Here is a tiny trained network, its code and every weight. The questions are about switching its units off for an input and a target symbol, where a switched-off unit gives its printed mean instead of its output.

import numpy as np


def w(rows, s, z=0):
    codes = np.array(rows[::2]) - 128.0
    scale = np.full(codes.shape[1], s)
    scale[-1] = z or s
    return codes * scale


def f(y):
    return y / 2 * (1 + np.tanh(0.7978845608 * (y + 0.044715 * y**3)))


def softmax(a):
    e = np.exp(a - a.max(-1, keepdims=True))
    return e / e.sum(-1, keepdims=True)


def log_softmax(a):
    a = a - a.max(-1, keepdims=True)
    return a - np.log(np.exp(a).sum(-1, keepdims=True))


def net(x, mask):
    ids = ['ΓΔΠΣαηθλμτφ'.index(c) for c in x.split()]
    T = len(ids)
    res = E[ids] + P[:T]
    r = res
    for j in range(2):
        rows = slice(4 * j, 4 * j + 4)
        q, k, v = (r @ M[0][rows].T for M in (Q, K, V))
        z = softmax(np.where(np.tri(T) > 0, q @ k.T / 4**0.5, -1e9)) @ v
        o = O[0][rows]
        res = res + np.where(mask[j], z, o[:, -1]) @ o[:, :-1]
    y = f(res @ A[0][:, :-1].T + A[0][:, -1])
    res = res + np.where(mask[2:6], y, B[0][:, -1]) @ B[0][:, :-1]
    return log_softmax(res[-1] @ U[:, :-1].T + U[:, -1])


Q, K, V, O, A, B = {}, {}, {}, {}, {}, {}
E = w([
[148,95,208,119,217,98,215,173],'Γ',
[58,42,63,144,179,105,225,190],'Δ',
[126,78,99,127,203,132,166,59],'Π',
[176,203,156,72,172,169,150,116],'Σ',
[161,5,133,127,70,141,158,95],'α',
[20,93,120,192,214,112,107,158],'η',
[22,176,164,119,175,126,191,117],'θ',
[88,140,169,135,142,147,64,140],'λ',
[133,87,141,80,196,195,108,153],'μ',
[88,67,217,224,112,118,113,52],'τ',
[104,152,53,167,104,213,150,120],'φ',
],0.017)
P = w([
[144,126,124,88,147,70,136,94],'0',
[144,104,140,114,172,97,131,84],'1',
[141,99,145,118,165,121,130,85],'2',
[125,97,151,122,154,143,134,89],'3',
[117,102,162,127,149,166,135,87],'4',
[118,99,169,137,144,188,135,87],'5',
[103,100,183,140,133,207,131,82],'6',
[95,108,187,144,113,231,134,85],'7',
[87,109,199,153,119,243,139,87],'8',
[87,110,211,168,127,253,139,85],'9',
],0.012)
Q[0] = w([
[146,148,128,157,69,28,136,172],'H0',
[232,146,90,144,95,102,110,199],'H0',
[127,189,105,139,51,105,65,214],'H0',
[124,95,135,124,138,131,85,126],'H0',
[119,126,41,145,164,150,138,77],'H1',
[90,110,141,121,226,245,162,61],'H1',
[141,181,124,192,119,109,201,112],'H1',
[160,204,75,89,105,39,135,205],'H1',
],0.011)
K[0] = w([
[145,134,70,125,82,42,112,111],'H0',
[139,154,100,105,140,9,197,167],'H0',
[219,89,89,130,139,31,150,133],'H0',
[119,96,199,123,139,113,149,156],'H0',
[172,131,190,112,88,156,119,145],'H1',
[114,98,168,159,98,225,132,109],'H1',
[165,130,97,53,134,135,86,117],'H1',
[172,117,114,89,116,8,124,133],'H1',
],0.011)
V[0] = w([
[142,191,168,130,117,142,145,119],'H0',
[175,131,169,120,119,172,105,121],'H0',
[73,152,156,136,154,107,106,149],'H0',
[96,115,111,120,129,121,8,123],'H0',
[128,190,127,113,185,131,130,126],'H1',
[133,113,157,111,135,113,109,184],'H1',
[135,146,76,121,106,138,117,168],'H1',
[137,102,109,85,141,136,167,119],'H1',
],0.015)
O[0] = w([
[154,96,58,52,124,155,169,78,122],'H0',
[200,96,132,73,192,42,188,157,176],'H0',
[208,233,82,202,86,175,104,169,174],'H0',
[183,191,172,113,194,174,29,159,150],'H0',
[137,181,101,80,201,230,199,102,99],'H1',
[202,66,249,127,112,218,217,254,54],'H1',
[96,26,114,142,131,213,76,113,2],'H1',
[123,127,190,174,79,157,156,27,140],'H1',
],0.0072,0.0092)
A[0] = w([
[255,115,68,155,163,109,81,88,226],'N0',
[163,103,88,13,142,154,203,100,38],'N1',
[135,78,102,99,145,73,202,71,3],'N2',
[164,175,120,163,98,150,168,181,183],'N3',
],0.0057,0.0049)
B[0] = w([
[1,51,89,48,104,139,52,175,253],'N0',
[167,132,91,214,121,48,26,231,165],'N1',
[94,186,174,188,120,180,98,130,180],'N2',
[84,119,151,89,45,153,214,184,171],'N3',
],0.0094,0.0053)
U = w([
[159,164,89,111,86,8,105,182,167],'Γ',
[114,148,60,133,68,165,147,133,177],'Δ',
[59,50,98,180,120,112,195,240,41],'Π',
[139,152,97,253,175,124,91,198,37],'Σ',
[87,38,164,122,9,137,128,190,108],'α',
[93,165,175,121,54,183,63,194,133],'η',
[110,85,163,55,128,173,126,213,200],'θ',
[84,103,102,128,174,123,91,94,170],'λ',
[186,88,198,148,171,151,178,149,252],'μ',
[144,90,159,176,81,40,92,138,84],'τ',
[106,195,164,122,141,118,175,78,2],'φ',
],0.0057,0.0045)

Each question gives the input, a string of symbols that net reads in full, and the target symbol t.
The units are the heads (4 rows each of Q, K, V and O) and the neurons (one row each of A and B). Each row of codes is followed by its name. A weight is (code - 128) times the scale printed after its matrix; where a second scale follows, it is the last column's (O, A, B and U).
mask holds one flag per unit, heads first, then neurons. A switched-off unit (its flag False) gives its mean, the last column of its rows in O or B, instead of its output. The means were averaged over made-up inputs and are rounded, as every weight is.
A unit's drop is (log p(t) with every unit on - log p(t) with that unit switched off) / (log p(t) with every unit on - log p(t) with every unit switched off).
The circuit of an input: a set's keep is (log p(t) with only the set's units on - log p(t) with every unit switched off) / (log p(t) with every unit on - log p(t) with every unit switched off). Starting from all 6 units, units are removed one at a time, each time the one whose removal leaves the highest keep (on an exact tie, the one counted first), for as long as the keep stays at least 0.8.
circuit, biggest first: the units of the circuit, biggest drop first
k most important neurons: the k neurons with the biggest drops, biggest first
which heads matter: for each layer, one digit per head in row order, 1 if its drop is at least 0.15 and else 0, layers parted by /
drop of u: that unit's drop, to one decimal
input α Π Σ η Π Σ η α μ θ, target μ: which heads matter : 11
input λ μ φ Π α α Π Π α η, target η: circuit, biggest first : H0
input θ Δ Γ μ τ Π Δ, target Γ: which heads matter : 01
input φ τ λ Π φ α, target λ: circuit, biggest first : H1, N3
input λ θ Π θ Π θ Π, target Δ: which heads matter : 10
input Σ Σ Π τ α μ Σ τ, target Γ: which heads matter : 01
input φ μ α Γ φ α Π τ α, target Γ: which heads matter : 01
input θ Σ λ Γ τ Σ η Π τ θ, target Γ: which heads matter : 01
input Σ Π Π λ Γ, target θ: circuit, biggest first : H0, N0, N3, H1
input Π Π Π, target φ: circuit, biggest first : H1, N2
input φ Δ η, target Σ: which heads matter : 10
input α Γ Π α Π μ α μ Π, target μ: which heads matter : 01
input Π Π α α μ η, target μ: circuit, biggest first : H1, N0
input λ λ α, target θ: circuit, biggest first : H0, N0, H1
input η τ μ φ Π φ Γ, target λ: circuit, biggest first : H1
input Π α μ λ θ λ, target θ: which heads matter : 11
input η Σ Σ Δ Σ, target Σ: circuit, biggest first : N1, H0, H1, N2
input Σ θ Δ, target Δ: circuit, biggest first : H0, H1
input Γ η λ Δ, target θ: circuit, biggest first : H0, H1, N3
input τ μ θ α θ λ λ τ Σ, target Γ: circuit, biggest first : H1
input φ Π μ τ Σ, target Γ: circuit, biggest first : H1, H0
input τ Π Π Π λ λ φ Δ, target λ: circuit, biggest first : H1, N3
input Π Δ τ τ Π Γ α α, target τ: 2 most important neurons : N0, N3
input μ Γ θ φ Γ α θ α λ τ, target Γ: drop of H1 : 0.8
input Γ φ Π τ τ Γ θ τ λ, target Γ: drop of H1 : 0.8
input τ Γ Π Σ Π λ, target θ: drop of H1 : 0.5
input μ τ τ Δ θ Σ λ λ φ λ, target λ: drop of H1 : 1.0
input λ Δ λ α θ φ Σ, target λ: circuit, biggest first : H1
